Below are the code and all the weights of a small trained network. Each question names an input and a target symbol and asks about switching units off, where a switched-off unit gives its printed mean instead of its output.

import numpy as np


def w(rows, s, z=0):
    codes = np.array(rows[::2]) - 128.0
    scale = np.full(codes.shape[1], s)
    scale[-1] = z or s
    return codes * scale


def f(y):
    return y / 2 * (1 + np.tanh(0.7978845608 * (y + 0.044715 * y**3)))


def softmax(a):
    e = np.exp(a - a.max(-1, keepdims=True))
    return e / e.sum(-1, keepdims=True)


def log_softmax(a):
    a = a - a.max(-1, keepdims=True)
    return a - np.log(np.exp(a).sum(-1, keepdims=True))


def net(x, mask):
    ids = ['αεζηλμστω'.index(c) for c in x.split()]
    T = len(ids)
    res = E[ids] + P[:T]
    r = res
    for j in range(2):
        rows = slice(3 * j, 3 * j + 3)
        q, k, v = (r @ M[0][rows].T for M in (Q, K, V))
        z = softmax(np.where(np.tri(T) > 0, q @ k.T / 3**0.5, -1e9)) @ v
        o = O[0][rows]
        res = res + np.where(mask[j], z, o[:, -1]) @ o[:, :-1]
    y = f(res @ A[0][:, :-1].T + A[0][:, -1])
    res = res + np.where(mask[2:18], y, B[0][:, -1]) @ B[0][:, :-1]
    return log_softmax(res[-1] @ U[:, :-1].T + U[:, -1])


Q, K, V, O, A, B = {}, {}, {}, {}, {}, {}
E = w([
[191,157,126,190,193],'α',
[198,57,133,109,249],'ε',
[204,5,165,93,85],'ζ',
[115,180,213,186,78],'η',
[177,108,52,177,52],'λ',
[91,30,211,26,227],'μ',
[54,186,161,135,170],'σ',
[18,57,162,78,69],'τ',
[124,88,97,204,103],'ω',
],0.016)
P = w([
[112,140,133,166,147],'0',
[198,185,144,66,74],'1',
[196,182,124,81,65],'2',
[160,137,102,122,78],'3',
[65,119,194,185,201],'4',
[92,153,186,182,191],'5',
[125,149,152,193,161],'6',
[115,79,79,224,136],'7',
[84,90,139,254,177],'8',
[138,162,161,178,146],'9',
[169,133,84,181,110],'10',
[156,113,75,206,109],'11',
],0.006)
Q[0] = w([
[5,171,167,124,99],'head 0',
[164,19,128,107,184],'head 0',
[142,216,168,174,212],'head 0',
[125,89,155,38,199],'head 1',
[54,94,111,33,141],'head 1',
[49,168,149,157,82],'head 1',
],0.011)
K[0] = w([
[83,189,145,58,98],'head 0',
[164,70,134,105,152],'head 0',
[218,251,167,112,116],'head 0',
[155,82,119,68,129],'head 1',
[99,87,156,23,134],'head 1',
[62,227,156,97,49],'head 1',
],0.011)
V[0] = w([
[136,83,230,63,122],'head 0',
[55,151,154,149,174],'head 0',
[63,122,152,86,26],'head 0',
[74,159,254,124,144],'head 1',
[109,162,68,29,147],'head 1',
[139,61,130,132,110],'head 1',
],0.0096)
O[0] = w([
[116,12,121,179,105,190],'head 0',
[50,104,63,56,81,73],'head 0',
[72,158,120,186,111,171],'head 0',
[112,161,215,120,113,81],'head 1',
[82,73,182,189,172,3],'head 1',
[124,117,128,54,146,206],'head 1',
],0.011,0.0049)
A[0] = w([
[157,47,115,108,96,163],'neuron 0',
[131,2,147,84,88,127],'neuron 1',
[98,86,121,47,193,96],'neuron 2',
[89,90,154,89,209,2],'neuron 3',
[148,168,136,184,67,112],'neuron 4',
[63,133,222,156,176,222],'neuron 5',
[121,135,99,171,71,88],'neuron 6',
[188,131,89,148,186,109],'neuron 7',
[161,118,89,113,171,84],'neuron 8',
[201,104,106,135,170,110],'neuron 9',
[72,32,143,18,68,90],'neuron 10',
[88,158,60,187,93,15],'neuron 11',
[124,125,118,115,74,58],'neuron 12',
[157,144,47,166,57,117],'neuron 13',
[75,200,48,141,138,208],'neuron 14',
[86,105,84,149,73,66],'neuron 15',
],0.0095,0.0048)
B[0] = w([
[105,102,153,59,52,216],'neuron 0',
[66,173,101,98,142,245],'neuron 1',
[70,148,209,211,101,154],'neuron 2',
[107,87,169,197,151,148],'neuron 3',
[75,161,167,131,129,176],'neuron 4',
[202,133,34,43,169,198],'neuron 5',
[70,141,175,145,179,176],'neuron 6',
[145,159,120,193,134,213],'neuron 7',
[54,103,121,148,133,174],'neuron 8',
[126,136,98,241,62,222],'neuron 9',
[168,163,110,183,151,226],'neuron 10',
[142,121,158,129,241,169],'neuron 11',
[30,131,132,130,148,140],'neuron 12',
[81,95,190,123,184,240],'neuron 13',
[255,89,158,34,165,192],'neuron 14',
[65,191,97,169,203,177],'neuron 15',
],0.0073,0.012)
U = w([
[139,157,115,126,105,86],'α',
[135,89,53,85,31,238],'ε',
[103,128,147,238,91,1],'ζ',
[110,221,189,118,71,147],'η',
[200,172,72,163,149,161],'λ',
[69,171,47,127,111,95],'μ',
[128,160,133,134,107,55],'σ',
[126,78,169,86,183,143],'τ',
[176,130,72,2,139,194],'ω',
],0.0076,0.0053)

Each question gives the input, a string of symbols that net reads in full, and the target symbol t.
The units are the heads (3 rows each of Q, K, V and O) and the neurons (one row each of A and B). Each row of codes is followed by its name. A weight is (code - 128) times the scale printed after its matrix; where a second scale follows, it is the last column's (O, A, B and U).
mask holds one flag per unit, heads first, then neurons. A switched-off unit (its flag False) gives its mean, the last column of its rows in O or B, instead of its output. The means were averaged over made-up inputs and are rounded, as every weight is.
A unit's drop is (log p(t) with every unit on - log p(t) with that unit switched off) / (log p(t) with every unit on - log p(t) with every unit switched off).
The circuit of an input: a set's keep is (log p(t) with only the set's units on - log p(t) with every unit switched off) / (log p(t) with every unit on - log p(t) with every unit switched off). Starting from the 12 units with the biggest drops (on a tie, the unit counted first), units are removed one at a time, each time the one whose removal leaves the highest keep (on an exact tie, the one counted first), for as long as the keep stays at least 0.8.
circuit, biggest first: the units of the circuit, biggest drop first
most important unit: the unit with the biggest drop
top k neurons: the k neurons with the biggest drops, biggest first
which heads matter: for each layer, one digit per head in row order, 1 if its drop is at least 0.15 and else 0, layers parted by /
drop when u is switched off: that unit's drop, to one decimal
input η σ τ λ, target η: circuit, biggest first : [head 1; neuron 4; head 0]
input ω ω λ, target ω: most important unit : head 0
input λ λ ω, target λ: circuit, biggest first : [head 0; head 1]
input λ τ ω ζ μ λ ζ ε, target ζ: which heads matter : 00
input λ λ λ λ, target λ: circuit, biggest first : [head 0; head 1]
input λ λ τ τ ζ α ζ η, target η: which heads matter : 01
input η η τ μ λ, target η: circuit, biggest first : [head 1; neuron 4]
input ζ λ ω, target ζ: circuit, biggest first : [head 0; neuron 5]
input ζ ε λ, target ζ: circuit, biggest first : [head 0; neuron 5; neuron 14]
input τ τ λ, target τ: which heads matter : 10
input τ λ ζ λ ε σ τ λ τ λ α λ, target τ: which heads matter : 00
input ε ε λ ε ε τ λ, target ε: top 2 neurons : [neuron 0; neuron 10]
input σ σ ζ ε ζ λ, target ζ: top 2 neurons : [neuron 5; neuron 14]
input μ λ λ, target μ: top 2 neurons : [neuron 15; neuron 1]
input ζ τ τ α ζ λ ζ λ η, target η: circuit, biggest first : [head 1]
input τ τ η λ ω, target τ: drop when neuron 6 is switched off : 0.1
input ζ ζ μ σ ζ λ σ η τ, target μ: drop when neuron 14 is switched off : 0.1
input ε λ ω, target ε: drop when neuron 11 is switched off : 0.2
